Each row of numbers belongs to one of the objects below and depends on some of the facts about them. Some rows are named. Which object is each other row?

Some facts about the objects:
plobrun | Ξ d
grulan | ρ nira | Ξ a
treklo | ρ druklin | χ plape, vige | Ξ b
dovoflun | ρ beplur | Ξ c
plosos | ρ dubrun | Ξ d
skozim | Ξ d
greflakim | Ξ a
skezeplak | χ fezik | Ξ b
fanek | ρ plobrun | χ gesur, naden, steflifus | Ξ b
mutrufar | ρ foflepor | Ξ c
sili | χ kloplek, dradramek | Ξ d
tolus | Ξ a
klosi | ρ tigos | Ξ a
pakle | χ grinavu, teskoflu, steflifus | Ξ c
grumi | χ zatibam | Ξ a
kedukes | ρ plosos | Ξ a
gravimon | ρ klaskem | Ξ d
rarim | Ξ a
leklur | Ξ a
valik | ρ limotim | Ξ d
fezik | Ξ b
bavo | ρ fanek | Ξ c
gradum | Ξ b
druzar | Ξ b
brodir | Ξ d
nofle | ρ ladri | χ mutrufar, gretriskom | Ξ b
labri | ρ flotruler | Ξ b
podragras | Ξ d
robrar | Ξ a
godrok | ρ klosi | Ξ a
dresku | Ξ a
plusti | Ξ a
sudezi | ρ plebir | Ξ d
vesivil | ρ roda | χ mutrufar, skanor, godrok, tolus | Ξ b
trifil | Ξ c
plebir | Ξ a
gretriskom | Ξ b
klunur | ρ klekul | Ξ b
neses | χ plape, skudorus, plusti | Ξ b
flinol | ρ gatri | χ limotim, fiskol, tolus | Ξ b
bogastol | ρ vegrik | χ sevil, bruzok, kulosko, vosavam, klaskem | Ξ d
kino | χ zeplizul | Ξ b
mopum | χ flutun, druklin, godrok, tedramim | Ξ b
lave | Ξ b
flutun | ρ nibada | Ξ c
teskoflu | Ξ c
plape | Ξ c
dukigik | Ξ c
kilan | ρ grulan | Ξ c
tilo | Ξ d
tagrik | ρ drogupluk | Ξ b
skibadrem | χ robrar | Ξ b
briske | ρ stevurim | Ξ a
gripi | Ξ a
floles | Ξ c
gatri | ρ grumi | χ plebir, klekul, rarim | Ξ a
tibre | χ greflakim, stutoplu, grulan, klekul | Ξ b
vabel | ρ flutun | χ graga, grulan | Ξ a
dutren | ρ sedratuk | χ skudorus | Ξ a
drogu | ρ kedukes | χ roza, sedratuk, zafur, valik, klaskem | Ξ c
stegri | χ bavo, skudorus, tilo | Ξ d
stode | ρ futron | Ξ b
karun | ρ batren | χ nukluk, futron | Ξ b
skanor | Ξ c
bistodal | ρ tafam | Ξ a
femer | χ robrar | Ξ b
zeplizul | Ξ c
pidal | ρ rarim | Ξ b
gustus | χ leklur, lave, valik, klekul | Ξ d
tigos | χ gigros | Ξ d
stevurim | ρ treklo | χ sedratuk, vosavam, bidra, skozim | Ξ d
broli | Ξ c
vosavam | Ξ d
pledro | Ξ a
nuflum | χ gigros, giflusal, brodir | Ξ a
trato | χ sevil, bavo, drogupluk | Ξ a
graga | ρ dutren | Ξ d
skezo | ρ kloplek | χ ritrekla, kloplek, trifil, vosavam | Ξ b
lenek | Ξ b
brugaper | Ξ a
medem | ρ drogu | χ stemin, dregros | Ξ a
dristel | ρ plape | χ bavo, kulosko | Ξ a
bepem | χ mutrufar, nibada, beplur, kilan | Ξ a
batren | ρ skezo | χ podragras, vosavam, plosos | Ξ b
nidol | χ pledro, floles | Ξ a
drogupluk | ρ stode | Ξ d
keflu | χ broli, pledro, sugisok | Ξ c
vige | Ξ b
giflusal | Ξ c
klukles | ρ lofi | Ξ b
skudorus | Ξ a
pleklebam | ρ mopi | χ ritrekla, klosi, brodir | Ξ b
stikur | ρ bruzok | Ξ b
dekir | Ξ d
bruzok | Ξ c
tromol | ρ valik | Ξ c
klekul | Ξ d
zatibam | Ξ b
bribaskun | Ξ d
kulosko | Ξ d
dregros | Ξ d
grinavu | ρ mutrufar | Ξ b
nira | ρ klunur | χ fezik, dubrun | Ξ a
ditadin | χ giflusal, floles, tropaskik | Ξ a
flovos | χ druzar, dresku, gigrar, vegrik, plosos | Ξ b
stutoplu | ρ grinavu | Ξ c
briplutror | ρ nofle | Ξ d
drubro | χ zeplizul, teskoflu | Ξ a
tedramim | Ξ c
limotim | ρ flustar | Ξ d
kloplek | ρ stutoplu | Ξ a
loka | χ dresku, plobrun | Ξ d
beplur | ρ sudezi | Ξ b
sugisok | Ξ b
kludrege | ρ draston | χ klekul, dukigik | Ξ a
roda | ρ drebar | χ gretriskom, ritrekla, zeplizul, sugisok, klekul | Ξ d
klaskem | ρ zeplizul | Ξ a
flotruler | χ gradum, druklin | Ξ c
trafem | χ naden, tilo, steflifus, sugisok | Ξ b
lofi | ρ bogastol | Ξ c
nibada | ρ tropaskik | Ξ d
putri | χ sekol, broli, leklur, sudezi | Ξ b
skizan | ρ trifil | χ plusti, trifil | Ξ b
bidem | χ druzar, skozim, lenek | Ξ b
stemin | Ξ a
naden | Ξ c
zesom | χ pidal, kloplek, sedratuk | Ξ c
draston | ρ skizan | χ ridriga, futron | Ξ d
steflifus | Ξ a
ritrekla | ρ briske | Ξ b
dubrun | ρ ritrekla | Ξ d
bidra | ρ flovos | Ξ c
fiskol | ρ trafem | Ξ b
roza | Ξ b
vugrer | χ pidal, druzar, zafur, stikur | Ξ b
skaba | ρ stikur | χ bruzok, godrok, kedukes | Ξ a
tropaskik | Ξ a
guniduk | ρ briplutror | Ξ b
gigros | ρ bribaskun | Ξ c
tafam | ρ klukles | χ gradum, dregros, futron, vosavam, valik | Ξ c
drebar | ρ vabel | Ξ a
mopi | ρ plusti | χ druzar, stutoplu, klekul | Ξ c
ladri | ρ godrok | χ sekol, gesur, gripi, brugaper | Ξ d
plafi | χ ritrekla, teskoflu, fiskol, labri | Ξ d
sekol | Ξ d
zafur | ρ vesivil | Ξ a
ridriga | ρ medem | Ξ a
vovazis | χ lenek | Ξ b
gesur | Ξ c
sevil | Ξ d
nukluk | Ξ a
tana | χ pledro, bribaskun | Ξ b
sedratuk | ρ kino | Ξ a
futron | ρ labri | Ξ d
foflepor | ρ kludrege | χ klukles, grulan | Ξ a
dradramek | Ξ c
vegrik | Ξ b
fodritri | ρ robrar | χ pidal, gigrar, zatibam, kedukes, briplutror | Ξ c
flustar | ρ giflusal | Ξ a
gigrar | Ξ a
topum | χ kilan, plusti, klekul | Ξ a
druklin | ρ pleklebam | Ξ c

Known rows:
[ -6 -25   8  -4   0  -7  -6   9   2  -4   6  13  -1  -7   8   3   4  -7
   6  -1   2   3   0  -8  -8   9  -5   5  12  14  16] : medem
[ -5 -24 -15  -6 -10  -6  16   0   4   5   7  -1   5   1   5   3   1   0
  -4   0  -2  -2   3  -4  -1   7   3  -1  -7  -2 -11] : klunur
[ -5  32   7   0  -2   4  -5   0  -1  -4  -2  -2   0  19  -4  -7  -5  -5
  -6  -1   7   6  -4  -3   0 -26   2 -12  -2 -13  14] : tedramim
[  8   3 -35  -9  -1  12  14   8  -5   6   5  -1  -3  28  -3   4   2  -8
 -13   3   7   1  -3 -12   0  -9  -6   2 -16  -2  13] : mopum
[  2 -20 -13 -11  -9  -5  14   1   6   3  10  -2   7   0   3   2   4   2
   1   0  -6   3   6  -5   0  13   7  -2  -5  -5 -14] : guniduk
[ -5  -1   9 -11  23 -11   0   5   3  -3  22 -10   5 -26  -4  -7   4  -1
  24  -3   1  23  10  16   4  27  16  -2   9 -10 -13] : briplutror
[ 24 -11 -29 -22  14  -4  20   1   5 -10  31  -7  13 -14  13 -15  12  -8
  11  -4  -5  26  13  -3   5  45  23   6   1 -24 -15] : nofle
[ -6   9  14   4  21   1  -8   4  -5   5  -4  -5  -5  -5 -10   2  -4   6
  13   1   9  -1   1  14  10   5  -2   1   1   0  -5] : skozim
[ -1  40 -15  -4  18  16   0   1   6  -2   1  -5  -9 -16   0 -13   1  -2
   2   0   0   4   1   3   1  -7  -1  -6  -5  -2  -5] : tigos
[ -8  -2  -3   3  11  -1 -10   1   2   7   6  -6  -4 -14   7  -3   0   5
   0   0  -4   5   0   4  -5  11   2  -7   1   7  -7] : gravimon
[ -7  26  15  -2  -3   0 -10  -1  -5  -5  -4  -5   1  19  -8   3  -6   0
   4   2   6   4  -5   1   2 -20   0  -7  -3 -12  13] : bruzok
[ 15  22 -11  -1  11  14  -1  -2  -1  -6  -7   8  -4  -2   2 -10   3  -4
  -5  -1   2   3  -4  -4  -1 -10  -6   5   6   2  13] : drubro
[ -2  23  19   7 -10   2 -12  -4  -5  -6  -7  -6   3  16  -7  -5  -3   1
   0   0   2  -2  -4   1   1  -9   1   1  -1 -10   6] : trifil
[ -3 -30  22   5   8 -12   4  -6   5  -5  -1   6   7 -21  -2 -10   0   0
   8  -7   0   0   9  16   5  15   9   2  19   0 -10] : grulan
[ -6  36 -16  -2   3  15   7   0   5  -5  -5   9  -8  -2  -6 -12   3 -11
  -5  -1   1  -1  -4  -2  -5 -31  -8   2   0   5   9] : nuflum
[  7  -7   0  -2  19  -5 -12   0  -4   9  12  -7   2 -16  14   3   0  10
  -4  -2  -1  17   2  -2  -3  16  11 -12   5   2  -5] : limotim
[-11  18   8   4  18   8  -6   4   0   4  -4  -5  -5  -6 -12  -3  -4   2
   9   0   7  -3   2  16   6 -10  -4  -4  -1   1  -8] : plobrun

Which object is each row?
No name comes twice in this set of rows, the named rows included.
[-13  29  -6   8 -11   0  -5   4  -3  -8  -1  -1  -2  25  -9 -14   0 -13
   0   2  -1   1  -4  -5   3 -21 -10   4  -6 -10  16] | zesom
[  8  -9  -5  -5   4  -8  -7  -1   0  -5   5   4   2 -12   7  10   5  -2
   5  -2  -3  10  -2  -6  -6  18   1   8   7   8  11] | dutren
[ -6 -15  13  12  13  -4  -7   0   3   5   2  -7  -2 -19   8 -10   0   4
   2  -3  -3   0   6  11   3  16   6  -5   5   2 -19] | graga
[ -4 -27 -22  -5 -15  -8  13   6  -2   5   9  -1   4  12   1  10   5  -6
  -6   2  -5   0  -1  -9  -5  18  -2   6 -13   2   1] | karun
[ 13 -12  -6  -2  -5   2  11  -2   1   3  -6  -3   3  10  -3   4  -1   5
   2   2   2 -12   3   6  11   6  -1   6  -6  -5 -13] | lave
[-16   0  -9  -5  -1  -7   6   1   7  -2   8   9  -1 -13   2  -7   6 -11
  -1  -4  -4   6   1  -3 -10 -11   2  -1   6   6   6] | nira
[ 15 -19 -30  -7  -2   3   9   3  -4   6  10   3   5  16  16   3   4  -5
 -15   0  -4   8  -1 -19  -3  16   3  -2  -8  -2   4] | flinol
[ -6 -21  19  21 -14  -7 -15   5   2  -5   1   4   0  11  14 -23   3 -13
  -2  -2  -4 -10   2 -11   3   9  -5   5  10  -2   5] | mopi
[ 3  9 -9 -9  0 -6 -7  4 -4 -6  4  6 -2 -7  1 10  3 -5  6  1  2  9 -6 -8
 -7  4 -5  8  5  8 17] | dristel
[  0 -53  56   8  16  -7 -23  19   1   8   3   2  -6 -14  23   7  -4  11
  15   2   9 -13   6  -6  -4  40  -2  -7  20  24  -3] | plosos
[ 16 -39  -6  -4   0  -6  11   0  -3   6   8  -2   9   7  12   7   1   6
  -8  -1  -2   3   6  -3   1  20  10  -4   0  -4 -10] | beplur

Now the same objects, written a new way:
Some objects and their rows:
[ -8  13   3 -10  -4   2 -32  18 -14  23   4  -3 -23  -2   2  -3   8 -17
  -2  23   0  -8 -10  11   2 -15] : batren
[  2   4 -10 -11  -3   3  -8  -2   2  -6 -12  -2  25 -15   0  -4  -2  28
  -4  -8  13   8   1 -10   9  -6] : steflifus
[ -8   1   0  -3  -5  26 -12  15  -4   4   6  -4   0  -3   4   5   6 -16
   2  -2   2  -1 -11   5   7 -15] : skaba
[-10   0   5  10  -4  11 -19  17   0  -4   2  -4  15 -16   7  -6   9  -6
  -1  -7   4  -7 -11   5  -7 -15] : klaskem
[-10   0   5  -8  -2  12 -22   2  -1   5  17  -2 -20  15   7   3   1 -12
  -2  -7   2  -7 -11   7  -6  -8] : gravimon
[ 43   5 -12  14   0  25   5  -2  33  -9  -9  -5  -7 -15   1 -31   5  37
 -10  30   3  22 -13   4  31 -12] : robrar
[ -9  13  21   3   2   2 -15  25 -11  -4  -5  -1 -16  -7   4 -10  -2 -15
   0  -3   2  -7 -12  19  -6  -3] : guniduk
[ -9   1   4  -9  -2  20  -7   9  -8  -4   6  -3   7   1   9  11  -1 -16
   4   5   2   9 -11   3   7 -14] : gatri
[ -1  -1  45 -23  -6   2  16  20 -14  -5  65  -2   6  12  24 -31   5 -15
   0  -7   2  12   8  -9  -4   0] : treklo
[-11  -1  19 -15  30   2 -13  -2  -2  -5  12  -2  -3   1  23  10  -2   4
  -2   8  -1  -6 -10  -3  -9 -14] : graga
[ -6   7 -10 -21  -4  17 -18  -3  14  -2 -11  -1 -16 -13  -1 -16   1  34
  -5  -8   6  -7  10 -10  -6   1] : plobrun
[ -5   4 -10 -20  -1  10 -17  -3  11  -3 -11   0 -13 -12  -1 -13  -2  35
  -4  -9   8  -6   8 -10  -6   4] : kulosko
[-10  -2  48  41  -4   2 -38  -4  24  -6   7  -4  -9 -11  32  46  50 -11
  -4  -7  22 -11  53  50  27 -16] : flutun
[ -8  -1   6  21   2  -1 -12   4 -11   9  -3  -6   3  20   2 -15  -2  -6
  -5  -9  21  -7 -10  21  -4  -3] : gigros
[ 11  13   8 -17   1   0 -12  -2 -11  -5 -11  -2   1 -14  -1 -14  -3  27
  -5  -8   7  -6   9  -4  13   4] : sugisok
[ -8   5 -12 -14  -4  18 -46   6 -12  53  12  -5 -23  17   1   2  16 -15
  -3  22  -2  -9 -10   2  -7 -15] : draston
[  1  11 -11 -22  -3  32 -11  -3  11   9 -12  -1 -23  -1  -2  -7  -1  -1
  -3  -8   3  -1  12  -9  16   9] : loka

Which object is each row?
No name comes twice in this set of rows, the named rows included.
[ -8  -2  25 -24  -7  25  14  11 -11   6  83  -2  -6  29  18 -32  13 -15
  -2 -10   1   6   5 -11  -7   4] | stevurim
[-10  -2  33  12  -3   6 -42  -3  22  -5  21  -3 -14  -1  25  45  23  13
  -4  -6   7 -10  23  24   9 -14] | nibada
[ -9   1   4  10  -4  18 -17  23   1   0   9  -4  11 -14   5 -21  17  -8
  -4  -8  12  -7 -11   4  -8 -15] | ridriga
[ -9   1   4  -3  -4  13   0  -2 -10   9  -8  -4 -19  10   1 -17  13 -18
  -3   0   2  -6   2  13   3  -9] | fodritri
[-10  -3  53  13  -3  23 -34  -4  28  -9  22  -2  10 -10  52 105  33 -15
  -2  10   1  -5  55  34  66 -17] | vabel
[ -9   9 -11  -2   9  -2 -47  16 -17  45  -9  -6  -9  -6   2   1   6   9
  -5  45  -4  -8 -11   1  -7 -19] | grinavu
[-10   1 -12 -21   4   3 -33  -1 -16  34  -6  -5   8   1   8  26   3 -14
  -3  65  -6  16 -10 -11  -6 -19] | foflepor
[-10   3 -11 -12  -4   2 -36   9 -15  42  -2  -7   1   4   1  18   6 -16
  -4  45  -3   6 -11  -7  -4 -18] | kludrege
[ -7  14  -8 -11  -3   0 -40  16 -15  34   1  -4 -24   3   2   3   6 -17
  -3  33  -3  -7 -11   9   2 -16] | skezo
[-10  -2  30 -12  -5   2  14   6 -11  -3  42  -5  11   6  17 -33  24 -11
  -3  -9   7  -7   9  -4  -8 -12] | druklin
[-10  -3  41  13  -3  18 -46  -3  29  -5  35  -2 -23  17  34  85  28 -16
  -3  -8   5  -9  42  40  54 -13] | roda
[ -9   1   3  -8  -2  26 -19   5   8   7  10  -1 -24  16   2   7  -1 -15
   0  -6   1  -7 -12  11  -4  -2] | bogastol
[ -6  12   3 -15  -3   2 -28  12 -13  19   1  -3 -21   2   1   3   2 -16
  -3  24  -2  -6  -9   8   6 -14] | skizan
[ -9  -2  21 -17  -6  13  17   3 -11   2  31  -4  -6  19  12 -30  14 -17
  -2  -8   2  -2   1   3  -7  -2] | drogu
[ -9   0  14  16  -3  12 -26  10   9  -5   5  -4  15 -16  15  13  18  -5
  -2  -6   6  -7  -3  13  -6 -16] | zafur

The same objects again, as new rows of numbers:
Named rows:
[-9 -6 -3  6 -5 18  3 -9  7 -7 24 -5 -2 -5  6  2 -3  3 -4 -1  0  3 -6 -6
  0  3  5  8 16] : lofi
[-8 -5  0 -5 11 -4 -8  1 -6 -6 -7 -4  2 -5 -4  1 -2 -6 -4  0  1 -2 -1 -3
 -1 -1 -3 -8 13] : gravimon
[ -1   0  -3   0   2  -4   1  -8   0  -7  -7  -5  -1  -4  16  10  -4  -5
  -7  -1  -3  -4  26  -3   8  -1  10 -12  17] : grinavu
[ 45 -10  13   7  -6  -3  34   0  -6  29  10  -6  -4  26  -6 -10  46  -3
  62  -1  -1   4  -6   2   0  -5 -12  55 -12] : mopi
[-5 -5 -3  1 -2  0 -9 -8  2 -6 -7 -5 -1 -4 -3 -6 -2 -8 -5 -2 -2 -2 -2  7
 -1 -1 -2 -2  3] : klosi
[ 16  -7  10  -3  -6  -2  31   6  -5  14   8  11  -3   9  -6 -10  35  19
  35  -1  18   5  -5  -3  -4  -3 -10  31 -12] : stevurim
[ -8  10  -4  -2  -5  -4  24  -8   4  -9   6   5   0  -6  -2 -10   2  22
   2  -3   4  -2  -4  -4  -2   2  -1 -11  -9] : bogastol
[  6  -1  -3  -2  -2  -6  11  12  -2  -4  -5   0  -2  -4   5   3  -3  13
  -3  -1   0  -3   9  -3  -1  -1   4   0 -10] : vugrer
[  4   0  -3   7  -5  -4   5  -3   0  -6  -5   3  -2   3  -4  -1  -1  11
  -3  -2  -1  -3   4  -2  -3  -1   7 -10 -11] : mopum
[ 16  -3  -1   3  -2  -5  -8  18  -4  16  -2  -1  -2  15  -4   9  -2  -4
   5  10  -2  -3   3  -3  -1  -2   8  -5 -10] : neses
[ 0  6 -3 -5  2 -4 -9  0 -4  0  1 -4 -1 -5 -2 -9  1 -7 -3 -1  1 -3 -2 -3
 -1 -2 -4  8 12] : bribaskun
[ 11   0   3  -2   2  -4 -10   9  -2  18  -3   0  -3   8  -5   5  -4 -11
  10   5  -1  -3  -1  -3  -2  -2   0  -8 -11] : nuflum
[-9 -4 -4  4 -5  6 10 -8  4 -9 -7  2  8 -5  9 -9 -2 18 -6 -2 -1  2  3  2
 -2  0  6  0  1] : gradum
[ -9  -1  -4  -5  -4   6   4  -9   0  -9   0   0   9  -6  -3 -10   5  10
  -5  -3   0  -1  -5  -3  -2  -1  -2  -6  14] : kulosko
[-5  0  1 -6  7 -3 -5  0 -5  1 -3 -5 -1 -4 -1 -2 -2  0 -3 -1  5 -2  0 -4
 -2 -1 -3  2  6] : vosavam
[  5  -4  10  -5   7  -4 -10   3  -5  21  -1  -5  -2   0  -4   6  -1 -11
   0   4  -1  -3  -4  -3  -2  -2  -4   0   9] : dekir
[ 13  -6  -3   4  -1  -7  -1  18  -5  -7  -2  -5  -2  -4  -3   9  -3   4
  -2   0   0   4   4   7   8  -2  -3   2 -11] : tibre

Rows to name:
No name comes twice in this set of rows, the named rows included.
[  3  65  -6  -4  -6  -3 -11  -8  26   7  23  -6  -2  -7  41  -9  -4 -12
  -2  -3  -4  -7  -2   5   3  -3   5  30  13] | trifil

The same objects again, as new rows of numbers:
Named rows:
[-15 -17 -22  15 -21   7 -22 -31  31  -6 -22  -7 -26  12 -24] : dradramek
[  6 -23 -26  10 -28  26 -19 -35  33  -9  14  -3  -9  17 -39] : zesom
[-105  -19  -22   18  -36    8  -29  -37   26  -12   19   -5  -57  -10
  -40] : dutren
[-20 -15 -24   5 -31  -9 -24 -36  30  -1 -17 -15 -24  -3 -27] : limotim
[-36 -17 -40  10 -15 -12 -25 -36  27 -10 -13  -5 -16  -2 -26] : klosi
[-53 -24 -37   1 -21   3 -25 -40  30  -9  16  -1 -23   2 -37] : ditadin
[-35 -20 -24   3 -34   5 -24 -31  29  -6   1  -3  -9  23 -44] : vovazis
[-44 -55  -1   0 -43  -2 -29 -11  53 -18 -18  -6  33 -13 -42] : karun
[-29 -18 -24  10 -27  -8 -23 -28  27  -4 -33  -8 -16  18 -34] : zatibam
[-21 -12 -24   7 -32 -10 -24 -36  29  -2 -17 -15 -20  -4 -26] : sudezi
[-53 -22 -23  -1 -33   0 -27 -34  30  -2  -1  -3 -14  24 -39] : putri
[-66 -29 -30 -10 -31   3 -28 -38  33  -1  -9  -4 -27  27 -38] : fanek
[-52   0   6   7 -34  -7 -32 -32  30   1  24  14  17  25 -39] : tibre
[-19 -18 -20   5 -33   6 -24 -31  29  -7   4   0   5  21 -46] : bidem
[-31 -17 -25   9 -25 -11 -23 -26  27  -5 -38  -8 -15  19 -33] : roza
[-27 -28 -44   8 -43 -20   4 -38  19   2  53  30 -60  11 -36] : medem
[-26  -5 -38  -4 -17 -26  -3 -32  31  12  -5   6 -50  40 -35] : ritrekla

Rows to name:
No name comes twice in this set of rows, the named rows included.
[-89 -26 -45  -3 -34   1 -29 -41  31  -1   5  -9 -20  42 -34] | trafem
[-23 -29 -19  11 -24  18 -39 -35  26 -10 -34  -7  -6   5 -20] | mutrufar
[-58 -12 -28  30 -31   6 -25 -31  28  -6  -8 -14 -35  21 -22] | plape
[-14 -15 -18   5 -32  -8 -26 -35  28  -3 -22 -15 -22 -10 -28] | briplutror
[-55  -1  -5   7 -20  -7 -32 -40  31  -5  41  16   8   3 -35] | gatri
[-31 -26 -36 -20 -30   5 -27 -49  36   3  16 -10 -18  12 -32] | plafi
[-44  21   2  20 -36 -22 -34 -40  30   4  36   4  37  15 -19] | klekul
[-39 -17 -24   1 -24 -13 -26 -30  29  -1 -32  -4 -15  22 -30] | gretriskom
[-26 -19 -23  18 -24   6 -24 -31  31  -7 -19  -8 -20  15 -22] | flutun
[-52 -20 -26  -3 -23 -14 -27 -31  30   0 -32  -4 -23  23 -29] | sugisok
[-63 -25 -49 -15 -27  -3 -29 -46  34   1  12  -5   2  49 -31] | kino

